Below are the code and all the weights of a small trained network. Each question names an input and a class and asks about switching units off, where a switched-off unit gives its printed mean instead of its output.

import numpy as np


def w(rows, s, z=0):
    codes = np.array(rows[::2]) - 128.0
    scale = np.full(codes.shape[1], s)
    scale[-1] = z or s
    return codes * scale


def f(y):
    return y / 2 * (1 + np.tanh(0.7978845608 * (y + 0.044715 * y**3)))


def log_softmax(a):
    a = a - a.max(-1, keepdims=True)
    return a - np.log(np.exp(a).sum(-1, keepdims=True))


def net(x, mask):
    res = np.array(x, float).reshape(1, 5) / 4 @ E
    y = f(res @ A[0][:, :-1].T + A[0][:, -1])
    res = res + np.where(mask, y, B[0][:, -1]) @ B[0][:, :-1]
    return log_softmax(res[-1] @ U[:, :-1].T + U[:, -1])


A, B = {}, {}
E = w([
[145,36,92,184,236,220,119],'x0',
[128,128,128,126,126,128,126],'x1',
[94,130,153,69,157,160,255],'x2',
[5,148,33,149,123,104,157],'x3',
[154,116,130,208,65,130,206],'x4',
],0.0075)
A[0] = w([
[98,81,128,146,186,176,98,100],'n1',
[128,164,133,85,140,126,177,91],'n2',
[172,146,105,179,84,161,193,120],'n3',
[230,97,181,101,111,132,114,171],'n4',
[55,144,82,164,160,93,174,53],'n5',
[140,141,116,87,80,71,127,53],'n6',
[109,126,52,132,110,146,124,4],'n7',
[147,84,75,132,160,162,132,181],'n8',
[137,196,151,60,93,97,133,73],'n9',
[123,137,138,91,149,152,190,73],'n10',
[122,92,128,117,180,161,161,57],'n11',
[115,102,157,51,159,138,203,122],'n12',
[83,145,151,2,205,144,46,163],'n13',
[88,107,160,66,149,156,198,75],'n14',
[128,95,173,185,79,143,156,211],'n15',
[149,149,108,185,120,111,57,142],'n16',
[84,138,74,134,134,109,163,85],'n17',
[91,124,67,121,130,96,167,91],'n18',
[119,161,185,87,81,122,114,156],'n19',
[98,163,144,51,91,99,116,94],'n20',
[142,131,108,189,137,87,37,81],'n21',
[185,97,192,104,106,155,150,151],'n22',
[155,103,91,157,187,187,93,130],'n23',
[102,108,137,161,181,178,111,82],'n24',
[113,179,117,121,69,91,121,144],'n25',
[42,109,68,125,104,137,125,91],'n26',
[173,154,214,108,152,161,135,56],'n27',
],0.0087,0.0019)
B[0] = w([
[172,113,82,134,115,173,176,199],'n1',
[139,109,85,102,80,118,144,153],'n2',
[61,153,153,208,83,132,108,179],'n3',
[115,167,130,132,184,85,104,240],'n4',
[140,160,108,153,191,71,112,191],'n5',
[203,104,30,96,130,185,175,182],'n6',
[174,141,107,79,169,117,109,142],'n7',
[161,122,96,144,118,140,193,193],'n8',
[213,157,46,140,135,140,187,212],'n9',
[153,76,57,102,41,84,61,161],'n10',
[190,94,59,128,82,126,147,173],'n11',
[113,76,92,128,83,23,51,198],'n12',
[22,221,192,255,42,183,149,254],'n13',
[98,37,62,112,74,47,73,187],'n14',
[70,144,174,188,130,155,115,181],'n15',
[114,69,100,90,74,34,120,204],'n16',
[78,165,116,104,191,50,86,169],'n17',
[122,142,110,166,174,95,90,169],'n18',
[169,167,88,147,154,162,162,198],'n19',
[154,116,65,122,104,195,178,204],'n20',
[152,79,101,70,53,54,104,215],'n21',
[120,190,111,185,185,94,61,199],'n22',
[168,149,93,155,110,111,165,221],'n23',
[207,142,69,110,120,183,190,179],'n24',
[188,160,102,115,183,152,188,210],'n25',
[174,189,171,110,189,82,101,190],'n26',
[137,163,103,105,202,58,39,187],'n27',
],0.0062,0.0059)
U = w([
[146,53,95,94,39,71,77,86],'0',
[212,137,85,131,145,188,204,63],'1',
[133,172,127,142,249,91,78,64],'2',
[124,136,129,154,116,132,134,255],'3',
[70,168,140,221,64,169,124,116],'4',
[104,88,181,68,136,179,145,133],'5',
],0.011,0.007)

Each question gives the input, the list of numbers given to net, and the class t.
The units are the neurons (one row each of A and B). Each row of codes is followed by its name. A weight is (code - 128) times the scale printed after its matrix; where a second scale follows, it is the last column's (A, B and U).
mask holds one flag per neuron, in row order. A switched-off neuron (its flag False) gives its mean, the last column of its row in B, instead of its output. The means were averaged over made-up inputs and are rounded, as every weight is.
A unit's drop is (log p(t) with every unit on - log p(t) with that unit switched off) / (log p(t) with every unit on - log p(t) with every unit switched off).
The circuit of an input: a set's keep is (log p(t) with only the set's units on - log p(t) with every unit switched off) / (log p(t) with every unit on - log p(t) with every unit switched off). Starting from the 12 units with the biggest drops (on a tie, the unit counted first), units are removed one at a time, each time the one whose removal leaves the highest keep (on an exact tie, the one counted first), for as long as the keep stays at least 0.8.
circuit, biggest first: the units of the circuit, biggest drop first
unit that matters most: the unit with the biggest drop
k most important neurons: the k neurons with the biggest drops, biggest first
drop when u is switched off: that unit's drop, to one decimal
input [-1,-4,-1,5,-3], class 2: unit that matters most : n26
input [6,3,8,3,-1], class 0: circuit, biggest first : (n14, n12)
input [5,-6,-1,-4,7], class 4: circuit, biggest first : (n3, n15)
input [3,-1,7,7,-2], class 0: circuit, biggest first : (n14, n12)
input [-8,2,-1,8,5], class 1: circuit, biggest first : (n6, n25)
input [-8,2,3,5,6], class 1: circuit, biggest first : (n25, n6)
input [-7,4,-6,-7,1], class 1: circuit, biggest first : (n9, n19)
input [4,0,-5,8,4], class 2: circuit, biggest first : (n26, n5)
input [4,5,-5,1,1], class 0: circuit, biggest first : (n21, n16)
input [3,4,-2,-5,3], class 2: 3 most important neurons : (n13, n4, n22)
input [-2,3,-7,-8,-1], class 2: 3 most important neurons : (n4, n22, n27)
input [4,0,-8,-7,-7], class 0: 2 most important neurons : (n21, n16)
input [3,-6,6,3,8], class 4: 4 most important neurons : (n3, n15, n21, n16)
input [-7,-2,-5,3,2], class 1: unit that matters most : n25
input [-4,-4,8,7,7], class 0: 3 most important neurons : (n14, n10, n12)
input [5,-4,0,4,-5], class 1: circuit, biggest first : (n24, n1)
input [-8,-4,0,4,7], class 1: circuit, biggest first : (n25, n6)
input [1,6,7,0,8], class 4: 2 most important neurons : (n3, n15)
input [4,3,-5,-7,1], class 2: 2 most important neurons : (n4, n22)
input [4,2,2,3,-8], class 4: circuit, biggest first : (n13)
input [1,-3,7,-5,-3], class 0: drop when n12 is switched off : 0.2
input [-8,6,5,-2,-4], class 1: drop when n20 is switched off : 0.1
input [-1,1,-2,-5,-8], class 4: drop when n13 is switched off : 1.1
